[[143 144 125]
 [134 119 128]
 [107 150 134]]
->
[[143 144]
 [134 119]]

[[149 116 142 118]
 [140 123 133 153]]
->
[[149 116]
 [140 123]]

[[128 126 151]
 [114 118 134]
 [134 112 120]]
->
[[128 126]
 [114 118]]

[[131 129 158 128]
 [138 131 142 133]
 [132 128 155 129]]
->
[[131 129]
 [138 131]]

[[125 134 132 128]
 [154 154 106 127]]
->
[[125 134]
 [154 154]]

[[123 145]
 [118 142]
 [103 137]]
->
[[123 145]
 [118 142]]

[[142 115 154]
 [133 122 122]
 [117 145 114]]
->
[[142 115]
 [133 122]]

[[153 109 130]
 [156 128 130]
 [125 152 149]
 [128 130 151]]
->
[[153 109]
 [156 128]]
---
[[130 128 134 130 134 130 127 144 121 121 140]
 [128 128 129 128 129 128 128 131 127 127 131]
 [128 126 127 128 133 130 128 141 131 127 137]
 [127 132 129 133 136 126 125 151 119 117 144]
 [129 130 134 134 138 128 125 156 115 114 149]
 [124 132 121 133 139 125 123 158 127 118 149]
 [131 125 133 127 133 131 127 141 126 125 139]]
->
[[140 121 121 144 127 130 134 130 134 128 130]
 [131 127 127 131 128 128 129 128 129 128 128]
 [137 127 131 141 128 130 133 128 127 126 128]
 [144 117 119 151 125 126 136 133 129 132 127]
 [149 114 115 156 125 128 138 134 134 130 129]
 [149 118 127 158 123 125 139 133 121 132 124]
 [139 125 126 141 127 131 133 127 133 125 131]]

[[154 110 137]
 [118 124 134]
 [130 122 127]
 [127 120 128]
 [130 122 130]
 [121 121 134]
 [125 124 137]
 [125 118 113]
 [118 136 117]]
->
[[137 110 154]
 [134 124 118]
 [127 122 130]
 [128 120 127]
 [130 122 130]
 [134 121 121]
 [137 124 125]
 [113 118 125]
 [117 136 118]]

[[118 124 126 128]
 [129 134 124 110]
 [134 126 132 145]
 [125 122 132 113]
 [132 126 121 131]
 [138 128 125 137]
 [129 128 134 153]]
->
[[128 126 124 118]
 [110 124 134 129]
 [145 132 126 134]
 [113 132 122 125]
 [131 121 126 132]
 [137 125 128 138]
 [153 134 128 129]]

[[136 109 123 140 102 142 121 125 125 138 139 110 117 135]
 [133 128 156  99 126 126 150 151 158 133 133 110 131 130]
 [136 108 118 122 117 140 119 126 119 144 133 154 127 141]
 [136 135 128 109 157 137 128 128 130 136 142 113 106 143]]
->
[[135 117 110 139 138 125 125 121 142 102 140 123 109 136]
 [130 131 110 133 133 158 151 150 126 126  99 156 128 133]
 [141 127 154 133 144 119 126 119 140 117 122 118 108 136]
 [143 106 113 142 136 130 128 128 137 157 109 128 135 136]]

[[147 131 145 130 135 137]
 [143 149 119 137 120 110]
 [128 123 146 120 123 142]
 [131 133 123 154 133 112]
 [137 121 143 132 153 145]
 [122 112 142 112 134 157]
 [120 128 130 140 125 124]
 [130 145 133 115 127 127]
 [124 127 129 130 104 122]
 [106 120 107 120 120 127]
 [113 117 131 112 127 141]
 [144 132 143 133 125 128]]
->
[[137 135 130 145 131 147]
 [110 120 137 119 149 143]
 [142 123 120 146 123 128]
 [112 133 154 123 133 131]
 [145 153 132 143 121 137]
 [157 134 112 142 112 122]
 [124 125 140 130 128 120]
 [127 127 115 133 145 130]
 [122 104 130 129 127 124]
 [127 120 120 107 120 106]
 [141 127 112 131 117 113]
 [128 125 133 143 132 144]]

[[132 131 119 129 135 122 120 125 129]
 [114 132 143 116 116 136 124 133 138]
 [124 117 126 121 118 140 136 128 130]
 [134 148 122 117 122 115 100 114 144]]
->
[[129 125 120 122 135 129 119 131 132]
 [138 133 124 136 116 116 143 132 114]
 [130 128 136 140 118 121 126 117 124]
 [144 114 100 115 122 117 122 148 134]]
---
[[126 132 118 125 121 131 133 130 116 150 135 122 138 120]
 [130 114 134 126 126 133 124 123 148 118 111 122 118 129]
 [134 120 114 136 133 124 123 133 120 134 140 137 134 126]]
->
[[134 120 114 136 133 124 123 133 120 134 140 137 134 126]
 [130 114 134 126 126 133 124 123 148 118 111 122 118 129]
 [126 132 118 125 121 131 133 130 116 150 135 122 138 120]]

[[100 122 122]
 [140 150 113]
 [122 110 120]
 [150 154 107]
 [149 142 102]
 [134 117 124]
 [132 122 131]]
->
[[150 154 107]
 [149 142 102]
 [140 150 113]
 [134 117 124]
 [132 122 131]
 [122 110 120]
 [100 122 122]]

[[109 119 123]
 [139 141 150]
 [134 101 125]
 [144 129 128]]
->
[[144 129 128]
 [139 141 150]
 [134 101 125]
 [109 119 123]]

[[110 119 131 116 119]
 [127 122 134 140 118]
 [154 124 117 131 128]]
->
[[154 124 117 131 128]
 [127 122 134 140 118]
 [110 119 131 116 119]]

[[127 125 133 139 127 124 127 130 121]
 [130 139 129 140 136 115 121 136 112]
 [128 126 124 139 126 136 132 123 140]
 [117 141 125 138 140 114 133 132 106]]
->
[[130 139 129 140 136 115 121 136 112]
 [128 126 124 139 126 136 132 123 140]
 [127 125 133 139 127 124 127 130 121]
 [117 141 125 138 140 114 133 132 106]]

[[146 118 133 117 120 114 130 128 144]
 [135 116 134 121 124 122 132 132 128]
 [128 123 128 127 129 128 130 128 135]
 [131 132 132 119 121 119 130 134 124]
 [143 104 119 134 135 136 122 116 139]
 [127 141 124 130 127 129 122 128 119]
 [120 126 128 140 139 142 131 131 122]
 [138 133 114 132 128 131 112 118 118]
 [133 123 129 130 129 130 127 129 123]]
->
[[146 118 133 117 120 114 130 128 144]
 [143 104 119 134 135 136 122 116 139]
 [138 133 114 132 128 131 112 118 118]
 [135 116 134 121 124 122 132 132 128]
 [133 123 129 130 129 130 127 129 123]
 [131 132 132 119 121 119 130 134 124]
 [128 123 128 127 129 128 130 128 135]
 [127 141 124 130 127 129 122 128 119]
 [120 126 128 140 139 142 131 131 122]]

[[139 124 154 114 130 148 121 121 143 119]
 [117 120 136 141 126 124 156 147 132 131]
 [124 112 122 124 141 143 124 118 108 137]
 [121 126 124 135 111 111 128 107 140 132]
 [122 143 119 110 111 123 115 147 131 137]
 [137 139 121 141 141 119 123 124 116 116]
 [129 127 140 122 127 121 137 150 115 115]
 [126 140 126 145 123 136 144 119 146 142]]
->
[[139 124 154 114 130 148 121 121 143 119]
 [137 139 121 141 141 119 123 124 116 116]
 [129 127 140 122 127 121 137 150 115 115]
 [126 140 126 145 123 136 144 119 146 142]
 [124 112 122 124 141 143 124 118 108 137]
 [122 143 119 110 111 123 115 147 131 137]
 [121 126 124 135 111 111 128 107 140 132]
 [117 120 136 141 126 124 156 147 132 131]]

[[118 127 132 109 147]
 [156 139 138 134 103]]
->
[[156 139 138 134 103]
 [118 127 132 109 147]]

[[148  99 103 137 126]
 [147 118 111 141 127]
 [112 139 143 118 127]
 [113 145 144 122 129]]
->
[[148  99 103 137 126]
 [147 118 111 141 127]
 [113 145 144 122 129]
 [112 139 143 118 127]]
---
[[135 141 130 119 134]
 [140 143 141 128 129]
 [136 153 124 129 128]
 [119 138 117 114 117]]
->
[[143 141]
 [153 124]]

[[132 122 121]
 [128 125 123]
 [120 120 103]
 [123 124 115]]
->
[[125 123]
 [120 103]]

[[146 150 130 125]
 [133 128 129 116]
 [150 141 123 128]]
->
[[128 129]
 [141 123]]

[[145 143 135]
 [119 126 117]
 [125 134 105]
 [116 122 113]
 [111 118 125]]
->
[[126 117]
 [134 105]]

[[121 131 109 132 136]
 [126 129 139 125 130]
 [133 108 142 131 118]
 [128 130 129 119 129]
 [118 113 135 104 112]]
->
[[129 139]
 [108 142]]

[[151 124 139 138]
 [126 131 114 138]
 [147 139 129 146]
 [149 144 130 127]
 [128 137 110 127]]
->
[[131 114]
 [139 129]]

[[114 128 115 122 125]
 [148 119 121 129 112]
 [157 115 127 122 120]
 [123 123 130 138 102]
 [110 104 146 124 139]]
->
[[119 121]
 [115 127]]
